Below are the code and all the weights of a small trained network. Each question names an input and a class and asks about switching units off, where a switched-off unit gives its printed mean instead of its output.

import numpy as np


def w(rows, s, z=0):
    codes = np.array(rows[::2]) - 128.0
    scale = np.full(codes.shape[1], s)
    scale[-1] = z or s
    return codes * scale


def f(y):
    return y / 2 * (1 + np.tanh(0.7978845608 * (y + 0.044715 * y**3)))


def log_softmax(a):
    a = a - a.max(-1, keepdims=True)
    return a - np.log(np.exp(a).sum(-1, keepdims=True))


def net(x, mask):
    res = np.array(x, float).reshape(1, 3) / 4 @ E
    y = f(res @ A[0][:, :-1].T + A[0][:, -1])
    res = res + np.where(mask, y, B[0][:, -1]) @ B[0][:, :-1]
    return log_softmax(res[-1] @ U[:, :-1].T + U[:, -1])


A, B = {}, {}
E = w([
[117,33,110,145,191,36,79,164],'x0',
[85,101,58,111,171,218,138,198],'x1',
[244,124,105,69,110,102,159,224],'x2',
],0.011)
A[0] = w([
[250,140,66,100,148,87,194,168,149],'neuron 0',
[158,145,128,160,169,137,138,168,249],'neuron 1',
[142,92,103,157,176,85,95,149,97],'neuron 2',
[191,159,166,141,139,46,104,62,98],'neuron 3',
[138,220,144,102,23,222,255,110,151],'neuron 4',
[9,135,143,245,141,143,53,43,104],'neuron 5',
[189,97,92,59,72,65,197,169,96],'neuron 6',
[152,36,154,160,182,106,99,130,87],'neuron 7',
[128,128,50,136,162,182,94,186,104],'neuron 8',
[75,104,27,112,220,177,167,166,186],'neuron 9',
[94,143,86,137,194,157,127,191,107],'neuron 10',
[145,146,185,128,145,79,107,116,254],'neuron 11',
[201,147,199,163,30,37,82,144,107],'neuron 12',
[106,99,152,116,166,54,76,164,116],'neuron 13',
[89,58,76,128,161,68,78,188,197],'neuron 14',
[99,148,82,91,183,176,140,218,92],'neuron 15',
[103,86,145,150,153,77,104,190,94],'neuron 16',
],0.0074,0.0075)
B[0] = w([
[139,109,146,183,146,96,133,176,227],'neuron 0',
[129,66,179,122,167,94,208,101,204],'neuron 1',
[175,154,154,93,124,185,55,152,165],'neuron 2',
[64,190,57,126,60,110,114,101,190],'neuron 3',
[158,129,215,81,149,139,47,127,251],'neuron 4',
[217,174,138,207,156,91,167,254,229],'neuron 5',
[182,143,107,205,154,77,124,207,196],'neuron 6',
[127,178,153,97,113,165,28,132,169],'neuron 7',
[69,197,77,119,59,103,159,100,180],'neuron 8',
[86,132,144,127,74,74,161,103,234],'neuron 9',
[112,189,112,111,95,108,118,95,171],'neuron 10',
[85,110,163,89,99,123,220,63,217],'neuron 11',
[88,191,91,140,60,83,124,109,209],'neuron 12',
[116,144,157,80,135,150,67,116,180],'neuron 13',
[113,102,171,109,151,120,100,110,237],'neuron 14',
[93,199,114,155,47,87,103,109,190],'neuron 15',
[136,167,150,112,148,159,54,133,166],'neuron 16',
],0.0083,0.011)
U = w([
[166,146,129,230,149,93,143,209,116],'0',
[48,176,82,107,42,89,132,65,105],'1',
[138,133,201,27,144,160,28,107,117],'2',
[99,38,184,81,170,114,248,58,255],'3',
[151,104,26,116,147,198,86,121,56],'4',
[155,105,49,99,155,181,127,96,39],'5',
],0.011,0.0066)

Each question gives the input, the list of numbers given to net, and the class t.
The units are the neurons (one row each of A and B). Each row of codes is followed by its name. A weight is (code - 128) times the scale printed after its matrix; where a second scale follows, it is the last column's (A, B and U).
mask holds one flag per neuron, in row order. A switched-off neuron (its flag False) gives its mean, the last column of its row in B, instead of its output. The means were averaged over made-up inputs and are rounded, as every weight is.
A unit's drop is (log p(t) with every unit on - log p(t) with that unit switched off) / (log p(t) with every unit on - log p(t) with every unit switched off).
The circuit of an input: a set's keep is (log p(t) with only the set's units on - log p(t) with every unit switched off) / (log p(t) with every unit on - log p(t) with every unit switched off). Starting from the 12 units with the biggest drops (on a tie, the unit counted first), units are removed one at a time, each time the one whose removal leaves the highest keep (on an exact tie, the one counted first), for as long as the keep stays at least 0.8.
circuit, biggest first: the units of the circuit, biggest drop first
top k neurons: the k neurons with the biggest drops, biggest first
drop when u is switched off: that unit's drop, to one decimal
input [-6,-1,-3], class 2: circuit, biggest first => (neuron 4)
input [1,6,5], class 1: top 3 neurons => (neuron 5; neuron 8; neuron 15)
input [7,-8,6], class 1: top 2 neurons => (neuron 12; neuron 3)
input [-4,-1,1], class 2: top 2 neurons => (neuron 4; neuron 9)
input [1,5,-5], class 0: top 3 neurons => (neuron 5; neuron 11; neuron 3)
input [-7,-5,8], class 0: top 2 neurons => (neuron 6; neuron 0)
input [0,-3,-1], class 3: top 2 neurons => (neuron 15; neuron 8)
input [7,-4,-6], class 2: top 3 neurons => (neuron 13; neuron 7; neuron 6)
input [0,-1,3], class 3: top 2 neurons => (neuron 5; neuron 15)
input [6,6,0], class 1: top 4 neurons => (neuron 9; neuron 4; neuron 8; neuron 15)
input [8,6,-3], class 2: top 2 neurons => (neuron 14; neuron 2)
input [-6,2,-5], class 2: top 2 neurons => (neuron 4; neuron 6)
input [1,0,-3], class 3: top 2 neurons => (neuron 6; neuron 0)
input [6,-3,-8], class 0: circuit, biggest first => (neuron 5)
input [-4,6,-6], class 0: top 2 neurons => (neuron 5; neuron 11)
input [1,0,3], class 3: drop when neuron 15 is switched off => 0.1
input [-6,-3,-4], class 2: drop when neuron 4 is switched off => 0.6
input [1,2,2], class 3: drop when neuron 12 is switched off => 0.1
input [-1,-3,-8], class 0: drop when neuron 5 is switched off => 0.8
input [4,-6,4], class 1: circuit, biggest first => (neuron 12)
